Below are the code and all the weights of a small trained network. Each question names an input and a target symbol and asks about switching units off, where a switched-off unit gives its printed mean instead of its output.

import numpy as np


def w(rows, s, z=0):
    codes = np.array(rows[::2]) - 128.0
    scale = np.full(codes.shape[1], s)
    scale[-1] = z or s
    return codes * scale


def f(y):
    return y / 2 * (1 + np.tanh(0.7978845608 * (y + 0.044715 * y**3)))


def softmax(a):
    e = np.exp(a - a.max(-1, keepdims=True))
    return e / e.sum(-1, keepdims=True)


def log_softmax(a):
    a = a - a.max(-1, keepdims=True)
    return a - np.log(np.exp(a).sum(-1, keepdims=True))


def net(x, mask):
    ids = ['αβγδζηθλπστφψω'.index(c) for c in x.split()]
    T = len(ids)
    res = E[ids] + P[:T]
    r = res
    for j in range(3):
        rows = slice(2 * j, 2 * j + 2)
        q, k, v = (r @ M[0][rows].T for M in (Q, K, V))
        z = softmax(np.where(np.tri(T) > 0, q @ k.T / 2**0.5, -1e9)) @ v
        o = O[0][rows]
        res = res + np.where(mask[j], z, o[:, -1]) @ o[:, :-1]
    y = f(res @ A[0][:, :-1].T + A[0][:, -1])
    res = res + np.where(mask[3:11], y, B[0][:, -1]) @ B[0][:, :-1]
    return log_softmax(res[-1] @ U[:, :-1].T + U[:, -1])


Q, K, V, O, A, B = {}, {}, {}, {}, {}, {}
E = w([
[222,104,138,29],'α',
[172,105,194,9],'β',
[131,93,232,85],'γ',
[147,29,116,153],'δ',
[139,128,174,43],'ζ',
[228,95,156,87],'η',
[169,137,124,118],'θ',
[116,135,193,110],'λ',
[157,95,200,139],'π',
[174,145,135,33],'σ',
[95,128,208,172],'τ',
[162,141,153,191],'φ',
[189,101,193,68],'ψ',
[240,113,93,159],'ω',
],0.014)
P = w([
[17,192,124,140],'0',
[161,158,178,158],'1',
[166,150,185,162],'2',
[184,137,191,168],'3',
[187,126,197,174],'4',
[196,119,205,176],'5',
[201,105,204,175],'6',
[213,92,213,180],'7',
[216,90,219,185],'8',
[225,82,220,190],'9',
[231,74,230,198],'10',
[239,53,233,210],'11',
[254,56,235,203],'12',
[253,59,240,197],'13',
],0.0066)
Q[0] = w([
[69,108,46,108],'H0',
[128,106,105,129],'H0',
[216,162,179,137],'H1',
[44,112,4,135],'H1',
[120,127,140,169],'H2',
[84,118,90,112],'H2',
],0.03)
K[0] = w([
[254,60,221,154],'H0',
[160,182,170,152],'H0',
[56,44,55,87],'H1',
[241,238,216,128],'H1',
[141,152,128,169],'H2',
[71,185,94,51],'H2',
],0.019)
V[0] = w([
[51,150,47,112],'H0',
[60,244,100,134],'H0',
[185,141,33,251],'H1',
[52,109,173,223],'H1',
[167,204,88,173],'H2',
[149,49,77,118],'H2',
],0.027)
O[0] = w([
[43,65,131,95,138],'H0',
[84,18,186,118,255],'H0',
[198,121,99,2,148],'H1',
[217,57,125,200,223],'H1',
[160,102,99,65,160],'H2',
[95,150,67,160,179],'H2',
],0.02,0.0067)
A[0] = w([
[131,86,111,153,254],'N0',
[143,103,86,152,139],'N1',
[150,154,98,175,179],'N2',
[118,105,10,111,177],'N3',
[174,210,121,133,125],'N4',
[57,119,120,108,150],'N5',
[161,114,160,90,43],'N6',
[73,126,140,172,43],'N7',
],0.013,0.0033)
B[0] = w([
[111,167,179,176,252],'N0',
[104,123,120,76,210],'N1',
[155,218,162,110,209],'N2',
[140,167,143,45,193],'N3',
[28,17,156,174,231],'N4',
[195,112,184,44,212],'N5',
[159,200,86,188,247],'N6',
[144,110,7,88,220],'N7',
],0.013,0.02)
U = w([
[76,161,149,72,151],'α',
[163,156,79,104,35],'β',
[174,191,128,148,3],'γ',
[143,233,213,92,90],'δ',
[146,72,73,111,68],'ζ',
[83,138,193,134,45],'η',
[158,96,238,65,215],'θ',
[129,73,108,146,136],'λ',
[158,186,210,155,102],'π',
[151,75,119,69,64],'σ',
[159,96,171,162,85],'τ',
[253,108,103,133,103],'φ',
[125,149,126,149,239],'ψ',
[208,172,131,54,115],'ω',
],0.0053,0.0065)

Each question gives the input, a string of symbols that net reads in full, and the target symbol t.
The units are the heads (2 rows each of Q, K, V and O) and the neurons (one row each of A and B). Each row of codes is followed by its name. A weight is (code - 128) times the scale printed after its matrix; where a second scale follows, it is the last column's (O, A, B and U).
mask holds one flag per unit, heads first, then neurons. A switched-off unit (its flag False) gives its mean, the last column of its rows in O or B, instead of its output. The means were averaged over made-up inputs and are rounded, as every weight is.
A unit's drop is (log p(t) with every unit on - log p(t) with that unit switched off) / (log p(t) with every unit on - log p(t) with every unit switched off).
The circuit of an input: a set's keep is (log p(t) with only the set's units on - log p(t) with every unit switched off) / (log p(t) with every unit on - log p(t) with every unit switched off). Starting from all 11 units, units are removed one at a time, each time the one whose removal leaves the highest keep (on an exact tie, the one counted first), for as long as the keep stays at least 0.8.
circuit, biggest first: the units of the circuit, biggest drop first
k most important neurons: the k neurons with the biggest drops, biggest first
heads that matter: for each layer, one digit per head in row order, 1 if its drop is at least 0.15 and else 0, layers parted by /
input γ α θ η ω α ζ τ β θ ζ η ω θ, target γ: heads that matter -> 110
input ω ψ α β θ π θ η ω θ ζ, target ω: circuit, biggest first -> (H1)
input θ θ τ, target θ: heads that matter -> 110
input θ α α α δ γ α θ θ φ ω, target ω: heads that matter -> 011
input δ φ β θ φ ω α, target ω: circuit, biggest first -> (H2, H0)
input τ λ ω θ, target τ: circuit, biggest first -> (H1, H0)
input λ θ τ ζ π π, target λ: circuit, biggest first -> (N7, H1)
input θ π θ θ θ, target θ: circuit, biggest first -> (H0, H1, N5)
input π θ λ θ, target π: circuit, biggest first -> (H1, H0, N2)
input γ γ α ω ζ ω θ φ, target γ: circuit, biggest first -> (N7, H1, N2, H0)
input τ ζ ψ α ψ τ β α θ φ, target τ: circuit, biggest first -> (H0, H1)
input θ π θ β θ θ β θ σ θ θ φ, target θ: circuit, biggest first -> (H0, H2)
input σ θ β α φ α θ θ η τ ζ θ α θ, target σ: circuit, biggest first -> (N7, H1, N5, H0)
input φ θ φ φ ω θ ψ, target φ: circuit, biggest first -> (H1)
input δ δ η α θ α λ α θ, target δ: circuit, biggest first -> (H0, N7)
input γ α ψ θ θ φ φ σ π β θ φ φ α, target γ: circuit, biggest first -> (N7, H1, H0, N2)
input φ θ η α φ π π θ, target φ: 2 most important neurons -> (N6, N4)
input α ψ α τ θ θ ω λ ω δ ω, target ω: 3 most important neurons -> (N3, N2, N0)
input ω λ θ φ θ π π θ, target ω: 2 most important neurons -> (N6, N3)
input ω τ φ π α, target ω: 3 most important neurons -> (N6, N3, N0)
input τ α φ α π π θ α α α θ α γ ψ, target τ: most important neuron -> (N0)
input γ π θ θ τ, target γ: 2 most important neurons -> (N7, N2)
input ω α λ η, target ω: heads that matter -> 010
input α θ φ δ φ, target φ: heads that matter -> 011
input θ θ α η θ θ θ θ α θ η τ ω, target θ: heads that matter -> 101
input η φ ω φ γ, target η: heads that matter -> 110
